In the rows, 128 means zero.
Facts:
bastes γ c; batretem γ b; beklol γ a; bidrum γ a; bivabo γ c; bopo γ c
breplapem γ c; breruk γ c; brestu γ c; bribro γ c; brovik γ c; brukiskon γ a
bubra γ b; bulufen γ a; busker γ a; degim γ c; dekon γ a; dimapa γ b
dimom γ a; disin γ c; drabar γ a; drestu γ a; dretibral γ c; dretor γ c
dretrur γ b; drunam γ a; duguk γ a; duskil γ a; favidam γ c; fezak γ a
fiflibruk γ c; fiflor γ b; fivubren γ a; flevupe γ b; fliflus γ a; flobral γ b
floreklan γ a; fluskil γ c; fluvonil γ a; galil γ c; garo γ b; gavom γ c
gekom γ a; geplol γ c; giplok γ b; giskur γ c; goflomis γ a; gomega γ c
goplo γ a; grabre γ a; gremiflu γ b; gretrur γ c; griklen γ a; gripak γ c
grolustul γ b; gronol γ c; grotak γ a; grufamos γ b; gugir γ c; kagrefar γ a
kagrim γ b; kastam γ a; ketovin γ b; kibrasto γ a; kide γ a; kifun γ a
kipe γ a; kisa γ b; kiskiplun γ b; klaklil γ a; klemam γ b; klene γ c
klepu γ c; kleror γ b; klidrom γ b; klifazam γ a; kligril γ a; klozer γ c
klubam γ a; klubra γ a; kludidu γ a; kludrer γ c; kludris γ b; kluklatir γ b
koflotron γ a; komum γ b; koni γ a; kudril γ c; kufaflos γ c; kuzodra γ b
lastum γ c; lemugi γ a; liplu γ a; lirar γ c; listaklu γ b; lograk γ a
lubrun γ b; lugri γ b; mapa γ a; meber γ b; mebrak γ b; meteduk γ a
migras γ a; mitri γ a; mitrok γ a; mostam γ a; moviflu γ a; movimo γ a
mozi γ b; muplek γ c; nananan γ a; natru γ a; netratro γ a; nevu γ a
nibe γ b; nilo γ a; nufem γ a; pabre γ c; pados γ c; pagrok γ b
pedi γ a; pegem γ c; pidru γ b; pivo γ c; plaskir γ c; pledru γ b
plerak γ c; pletos γ a; pligri γ b; pline γ b; pliplem γ b; plodrofir γ c
plugra γ b; plugrigrar γ a; pupi γ c; pustur γ b; rabam γ c; ragral γ a
ribu γ b; rifo γ a; riskom γ a; rufen γ b; rutran γ a; sadrel γ a
sadro γ c; sadul γ c; saplos γ c; selil γ a; sete γ a; sibuk γ a
sitekol γ b; skibur γ b; skiklu γ a; skitra γ a; skizil γ a; sobiklu γ a
soven γ c; stadisol γ c; stelumi γ c; stibol γ a; stufek γ b; sugru γ c
supla γ a; sustu γ a; tarun γ a; taskun γ b; toden γ a; tograk γ a
tovan γ c; trabom γ a; trifa γ a; trikli γ a; trirom γ a; tritren γ a
tronivik γ b; tropli γ c; trumin γ a; tusti γ b; vadron γ a; vami γ a
vaplok γ a; vegis γ a; vekil γ a; vides γ a; vigrar γ a; viplal γ a
vobin γ c; vobros γ a; vodriguk γ a; voga γ b; vogal γ a; volubom γ c
vugrafom γ b; zeritro γ a; zibrasko γ b; zipi γ b; ziri γ a; zolas γ a
zude γ a; zuflos γ a; bastes Φ vadron; batretem Φ mapa; beklol Φ vami; bidrum Φ nibe
bidrum Φ ribu; bivabo Φ gekom; breplapem Φ dimapa; breruk Φ giplok; brestu Φ ziri; bribro Φ liplu
brukiskon Φ vaplok; bubra Φ fezak; bulufen Φ dretibral; degim Φ kiskiplun; dimapa Φ dretor; dimom Φ tusti
dimom Φ dimapa; disin Φ kagrefar; disin Φ sitekol; drabar Φ busker; drabar Φ trirom; drestu Φ gavom
drunam Φ dretibral; drunam Φ nibe; drunam Φ dimom; duguk Φ lograk; duguk Φ ribu; duskil Φ breplapem
fezak Φ sugru; fezak Φ vodriguk; fiflor Φ drestu; fiflor Φ griklen; fivubren Φ grolustul; flevupe Φ breplapem
fliflus Φ brovik; fliflus Φ sitekol; fliflus Φ fezak; flobral Φ dimapa; flobral Φ zuflos; floreklan Φ sitekol
floreklan Φ mostam; fluskil Φ bulufen; galil Φ skiklu; garo Φ pedi; garo Φ dretor; gavom Φ vogal
gekom Φ rutran; gekom Φ koflotron; gekom Φ sadro; geplol Φ meber; geplol Φ bulufen; giplok Φ stibol
giplok Φ viplal; giskur Φ kibrasto; giskur Φ fliflus; goflomis Φ kastam; gomega Φ tritren; goplo Φ tronivik
gremiflu Φ netratro; gretrur Φ dekon; gretrur Φ fluvonil; gripak Φ galil; grolustul Φ kligril; grolustul Φ kluklatir
gronol Φ tovan; grotak Φ pados; grufamos Φ pegem; gugir Φ brukiskon; gugir Φ galil; kagrim Φ grabre
kastam Φ klifazam; ketovin Φ mostam; kibrasto Φ dretibral; kide Φ muplek; kifun Φ breruk; kipe Φ pustur
kipe Φ lograk; kisa Φ voga; kiskiplun Φ batretem; klene Φ tronivik; klene Φ supla; klene Φ gremiflu
klidrom Φ pidru; klidrom Φ griklen; klidrom Φ brovik; klidrom Φ kufaflos; klidrom Φ kuzodra; klozer Φ pline
klubam Φ mozi; klubra Φ koflotron; klubra Φ tronivik; kludrer Φ kludidu; kludrer Φ viplal; kludris Φ kleror
kludris Φ zude; kluklatir Φ fezak; koflotron Φ moviflu; koni Φ stelumi; kudril Φ tusti; kudril Φ pliplem
lastum Φ vogal; lemugi Φ nufem; liplu Φ pados; lirar Φ kligril; listaklu Φ vides; lograk Φ lemugi
lograk Φ zeritro; lugri Φ rufen; mapa Φ kuzodra; mapa Φ vodriguk; mapa Φ komum; mapa Φ plugra
mebrak Φ ziri; meteduk Φ zipi; meteduk Φ fezak; migras Φ kisa; mitri Φ rutran; mitrok Φ rifo
mostam Φ lubrun; moviflu Φ kligril; moviflu Φ pledru; movimo Φ klene; movimo Φ stibol; movimo Φ zeritro
muplek Φ pidru; muplek Φ tograk; netratro Φ grabre; nevu Φ grufamos; nibe Φ natru; nilo Φ kagrefar
nilo Φ trikli; pabre Φ pivo; pados Φ kuzodra; pagrok Φ gretrur; pagrok Φ zolas; pegem Φ moviflu
pivo Φ vadron; plaskir Φ galil; pledru Φ brovik; pletos Φ grotak; pletos Φ nibe; pligri Φ gomega
pline Φ ziri; pliplem Φ plerak; pliplem Φ klubra; plodrofir Φ pupi; plodrofir Φ drunam; plugrigrar Φ grolustul
plugrigrar Φ riskom; plugrigrar Φ rifo; pupi Φ movimo; pupi Φ ragral; pupi Φ bubra; rutran Φ klaklil
sadrel Φ kluklatir; sadro Φ riskom; sadro Φ mapa; sadul Φ sete; saplos Φ sibuk; saplos Φ kiskiplun
saplos Φ brukiskon; selil Φ lirar; selil Φ zeritro; sibuk Φ favidam; sibuk Φ sitekol; sitekol Φ vodriguk
skibur Φ sustu; skiklu Φ busker; skiklu Φ supla; skitra Φ grotak; skizil Φ brestu; sobiklu Φ pabre
sobiklu Φ klubam; soven Φ zude; soven Φ klubam; stadisol Φ sadrel; stadisol Φ mebrak; stadisol Φ klene
stibol Φ kuzodra; stibol Φ komum; stufek Φ kluklatir; tarun Φ fiflibruk; taskun Φ pliplem; toden Φ fiflor
tovan Φ zibrasko; trabom Φ nilo; trabom Φ tronivik; trifa Φ dretor; trifa Φ fluvonil; trirom Φ klozer
tritren Φ mostam; trumin Φ sadrel; tusti Φ koni; vadron Φ pidru; vadron Φ klifazam; vami Φ bubra
vegis Φ kipe; vekil Φ sadro; vekil Φ bidrum; vides Φ klepu; viplal Φ goplo; viplal Φ klemam
vobin Φ zeritro; vobros Φ ribu; voga Φ ziri; volubom Φ klene; volubom Φ rufen; vugrafom Φ gomega
zibrasko Φ viplal; zibrasko Φ klemam; zolas Φ sibuk; zude Φ nufem; zude Φ liplu; zuflos Φ sete

Known rows:
geplol: [153  85 108 113 175 136  92  89  91 148  96  85 127 105 126 137 152 152
 108 136 154 106 133 101 155 153  93 102  70  74 164 141 106]
ribu: [142 163  71  98 163  62 115  91  47 155 165  53 117 152 102 162 150 117
  82 162 153 125 165 100 135 125 120 115 103 103 139 138 140]
kagrefar: [167 149 135 131 160  56 116 114  99 164 146  55 129 144 149 130 138 105
 133 135 166 159 143 142 123 116 120 151 104 105 163 146  68]
disin: [187  94 143 120 168 109 124  94 131 164 133  38 147  81 135 130 139 113
 143 149 165 120 132 110 134 120 114 129  60  67 183 144  55]
volubom: [136  96 100 117 150 139 112  82 139 160 123  73 154 100 140 107 157  95
 120 162 138 125 104  91 120 107 130 146  98  99 191 133 103]
klene: [143 115  79 112 145 125 115  88 122 163 136  52 143 135 151 108 156  94
 123 160 140 137 108 107 118 102 141 144 118 116 185 140  90]
gugir: [149 127 115 118 133 124 143  97 109 148 138  39 150  86 112 100 142 139
 177 201 135 118 102 106 128 125 103 102  81  85 178 112  80]
klepu: [138 117 106  92 161  75 130 107  97 155 143  68 151 139 130 121 145 127
 136 141 152 126 142 141 167 119  85 135 116  93 134 122 117]
kuzodra: [160 168 103 117 164  62  99  83  64 139 166  35 130 160 141 177 161  91
 142 187 147 126 144 131 116 111 147 128 101 121 117 137  95]
zibrasko: [137 128 151 124 197 112 117  53 107 182 142  96 122 111 132 122 148  78
 148 169 153 135 142 126 135 104 129 173  75 117 173 125 116]
klifazam: [163 142 128 139 160  52  99 120  93 101 133  75 178 154 161 154 165  85
 149 160 156 128 119 128 145  99  87 139 133  94  99 107  96]
skizil: [ 92 103 107 146 122  99 116 130 123 155 111  82 168 110 145 112 159 142
 118 154 155 112  99 115 149 110  97 123 115 103 176 125 122]
fiflibruk: [146 115 105  88 166  78 129 104  95 152 144  68 154 137 130 121 147 118
 127 142 154 127 136 133 164 116  88 129 112  88 126 126 111]
vaplok: [154 167 112 139 120  66 127 119  80 138 153  42 142 119 122 116 134 130
 166 184 147 149 116 131 116 125 107 112  98 102 166 120  69]
zolas: [176 151 132 143 143  64 136 114  90 130 135  43 139  98 119 120 127 128
 162 148 155 148 134 113 120 127  91 124  78  73 165 123  64]
pedi: [167 164  97 135 160  72 128 104  67 116 108  88 141 138 126 104 136 132
 134 110 144 159 138 104 136 133  77 151 105  79 144 128 114]
vami: [162 122 107 148 150  90  88 119 106 140 112  58 136 129 154 152 158 111
  97 132 163 133 124  96 115 117 125 127  91  91 176 157  74]
rifo: [166 149 118 114 116  44 117 119  78 148 138  43 167 138 148 151 155 109
 102 138 156 123 127 109 139 119 139 129 125  90 151 141 117]
lugri: [116 124 106 134 152 117 124  80 121 153 125  70 150  98 129 124 154  92
 129 151 153 116 120  99 126  97 125 155  80 107 181 130 113]
sadrel: [141 124 104 143 115  78 107 125 120 146 119  49 162 136 163 136 154 101
 101 126 160 128 104 112 115 102 133 138 118 109 178 152  95]

Rows:
No name comes twice in this set of rows, the named rows included.
[163 136 112 146 167  99 126  90  77 123  87 112 142 104 120 111 145 138
 123 109 144 145 128  78 135 139  77 139  79  65 165 125 126] -> duskil
[186 139 151 120 114  55 120 100  85 153 126  61 174 113 156 152 158 101
 111 135 154 107 105  93 139 115 153 147 108  79 160 137 129] -> moviflu
[115 135 103 151 117 100 126 112 109 149 131  68 150 112 132 100 148 124
 145 186 142 136  96 111 118 115 113 127 105 109 187 117  98] -> skiklu
[160 137 148 139 167  95 109  78 108 180 138  95 128 132 155 104 147  83
 130 161 145 157 124 122 129 107 147 173 106 112 185 132  96] -> goplo
[115 139  86 137 150 109 120  81 122 158 133  58 145 117 139 126 152  86
 125 153 144 127 123 106 111  93 133 167  94 115 182 138 106] -> gremiflu
[139 123 131 116 175  59 138 113 112 167 156  35 141 119 126 150 121 120
 130 123 184 122 173 156 153 116  86 137  62  93 154 151  75] -> lubrun
[165 158 126 121 141  81 125  83  78 148 156  28 134 100 112 161 141 113
 155 185 151 109 133 115 115 118 136 113  65  96 159 134  89] -> batretem
[175 116 116  99 169 126 128  66  88 148 100  93 139  89 124 106 150 126
 123 118 137 124 118  81 151 142 113 151  90  67 172 135 143] -> kudril
[175 142 149 126 140  83 118  81  86 174 119  92 151 100 150 113 150  96
 122 135 141 144 107  98 136 117 152 169 103  91 181 135 132] -> klubra
[172 117 143 126 111  73 125 112 101 163 117  63 177  75 134 153 157 115
  96 148 162  94 102  65 143 119 151 121  84  60 187 138 127] -> plugrigrar
[149  91 133  92 180  70 133 121 115 179 155  46 144 125 137 134 128 132
 123 128 182 128 166 152 179 120  74 127  88  74 149 146  79] -> gomega
[143 135 137 125 187 108 104  53 102 176 146  83 117 118 133 139 153  79
 140 180 149 131 136 110 125 101 141 157  71 117 174 130 105] -> giplok

The same elements again, as new rows of numbers:
Known rows:
plugra: [122 164 117 123 119 133 129 126 137 107 131 106 186 109 127 131 137 116
 213 142 137 178 115 122 140 121 133 132 151 119 124  86]
vadron: [107 157 125 144 133 133 111 123 186 111 149 119 175 118 153 128 145 107
 161 146 121 151 109 130 143 117 136 149 152 122 117  96]
movimo: [109 126 112 143 137 125 144 105 176 119 125 122 167 100 145 144 156 102
 131 147 166 171 117 150 163 125 132 150 165 123 103 109]
brestu: [103 153 193 138 108 144 134 100 134 110 138 105 188 221  79 155 131  84
 135 172 110 180 131 126 126 112  52 170 133 118 114 105]
ziri: [105 167 189 128  99 143 151 117 162 104 145 117 195 159 105 137 119  88
 180 161 110 178 126 139 149 110  81 161 146 128 120  88]
grabre: [111 134 118 127 105 139 127 118 166 113 130 107 189  97 138 126 127 104
 185 138 123 165 116 127 141 110 134 145 148 136 164  85]
zolas: [105 139 121 139 135 136  90 121 170 110 148 108 178  98 143 135 140 106
 148 155 126 153 118 136 149 133 138 153 153 124 131  96]
vaplok: [118 143 136 132 113 134 131 127 177 118 135 113 190  97 141 120 130 103
 200 143 128 155 111 140 152 113 135 146 148 131 134  85]
brukiskon: [ 99 140 114 137 122 135 108 117 168 112 142 109 174 108 146 131 145 112
 141 147 134 169 113 128 145 123 127 147 153 121 134  93]
ketovin: [107 142 101 127 144 143  50 145 141 125 150  88 189 101 125 135 131 106
 151 169 122 154 125 123 125 134 137 136 146  98 155 104]
gavom: [123 140 126 144 135 141 106 110 173 122 138 104 165 135 139 148 155 114
 163 143 117 153 134 123 148 142 126 146 161 125 119 107]
tograk: [112 144 122 130 110 141 130 120 170 112 136 113 186 101 137 133 130 107
 181 137 116 166 119 132 149 119 137 144 156 138 152  87]
muplek: [111 161 119 138 117 139 102 104 164 125 140 100 161 145 139 139 175 121
 166 134 128 179 119 119 141 126 123 140 160 115 123 113]
bopo: [123 141 122 132 112 145 118 107 159 124 130  96 179 127 127 138 152 115
 189 133 118 168 126 118 141 127 129 142 156 130 151 101]
nananan: [108 139 113 129 113 144 133 114 164 108 135 114 185 101 134 136 131 106
 171 136 110 170 130 124 146 130 136 145 160 142 157  82]
sustu: [109 132 115 127 108 138 129 118 164 113 132 109 188  94 136 131 129 105
 180 138 117 166 117 127 144 118 137 145 153 141 164  83]
goplo: [106 105 131 141 131 125 153 123 192 160 115 100 168  72 147 144 146 104
 128 154 186 170 112 172 165 133 125 144 167 115 115 119]
mitrok: [102 129 110 140 124 137 113 115 166 109 133 109 178 114 141 132 133 102
 150 145 128 160 116 128 139 119 133 150 143 133 139  92]
meber: [124 150 125 122 121 130 123 131 146 112 123 103 185 106 134 125 125 112
 218 142 134 165 117 123 142 115 130 136 141 119 125  85]
duguk: [ 99 138 113 137 119 130 107 111 162 110 131 110 173 107 150 124 144 109
 143 143 139 164 101 127 137 106 126 145 141 123 131  94]

Rows:
No name comes twice in this set of rows, the named rows included.
[111  96 114 140 121 127 132 110 170 167 104  80 162 106 135 149 159 112
 126 144 179 178 114 150 146 130 114 137 162 113 133 132] -> klene
[129 172  88 124 134 133 139 106 127  75 131 124 193 138 118 141 141 103
 194 138 131 179 115 111 139 111 145 143 159 124 131  88] -> kuzodra
[114  81 113 135 142 121 153 105 171 135 114 112 175  59 138 151 145  94
 113 153 178 163 122 168 172 139 124 155 170 124 122 108] -> viplal

Now the same elements, written a new way:
Known rows:
mostam: [132 108 102 154 113 146 145 146 114 166 126 111 157 137 133]
trifa: [135 122 143 136 136 108 110 156 158 157 126 133 124 146 102]
ziri: [158 140 138 113 120 136 120 147 105  80 105 106 132 140 136]
moviflu: [138 129 128 130 126 124 142 136 131 128 132 130 132 131 132]
dimom: [143 123 144 134 146 124 121 144 136 130 135 126 127 145 119]
nufem: [159 136 124 140 150 141 143 120 126 111 133 136 149 124 147]
trikli: [144 122 137 136 143 137 140 133 112 105 132 108 134 130 138]
tritren: [130  99  96 148 115 153 149 144 104 167 133 111 157 145 136]
ragral: [150 137 135 132 145 127 140 134 119 112 129 115 138 123 133]
pedi: [145 125 159 145 168 103 114 149 130 126 135  98 120 127  98]
zeritro: [143 137 131 144 142 127 144 135 121 113 121 130 137 122 146]
lubrun: [108 104 107 151 134 161 121 136  88 148 124 104 158 128 149]
sitekol: [110 120 126 129 130 131 115 132 118 139 122 121 138 116 137]
soven: [116 131 111 134 118 122 138 103 158 141 136 161 118 120 140]
plodrofir: [109 128 125 136 115 122 122 124 154 142 123 143 115 141 129]
galil: [113 138 127 137 114 129 121 137 128 117 107 128 112 136 136]
pupi: [123 144 127 139 125 108 129 126 147 132 114 124 117 101 122]
gretrur: [116 122 138 147 148 125  98 129 140 131 116 119 114 151 115]
bribro: [128 126 117 128 114 121 133 105 163 140 129 147 119 114 131]
pegem: [123 128 128 132 124 134 121 111 140 120 122 129 119 127 134]

Rows:
No name comes twice in this set of rows, the named rows included.
[154 140 128 127 129 138 124 146 111  96 102 111 135 127 137] -> busker
[118 137 102 120 125 109 143  94 153 144 146 156 118 114 126] -> bastes
[142 104 114 122 104 136 145 140 134 160 134 119 143 134 120] -> floreklan
[ 88 146  74 105 139  84 100  93  82 168 155 143 107 174  65] -> lastum
[135 125 106 113 129 123 145 108 133 148 155 160 135 142 129] -> kide
[106 127 104  98 151 116 105 103  85 134 157 124 129 143 107] -> fiflor
[108 115 150 133 155 125  84 142 132 134 129 124 125 143 121] -> dimapa
[111 116 147 127 143 121 105 134 129 128 132 117 124 125 131] -> tusti
[118 120 155 132 144 100  80 133 179 154 127 120 100 143  82] -> sadul
[125 130 105  92 128  93 138 106 101 154 166 131 122 152  87] -> toden
[138 142 133 115 104 128 127 155 116 105 107 122 129 138 134] -> trirom
[128 132 103 118 125 106 167 104 139 150 164 170 129 124 131] -> goflomis
[123 126 122 125 158 123 139  98 117 112 149 132 137  94 154] -> mozi
[150 137 116 131 159 109 163 103 119 121 154 138 135 104 130] -> klifazam

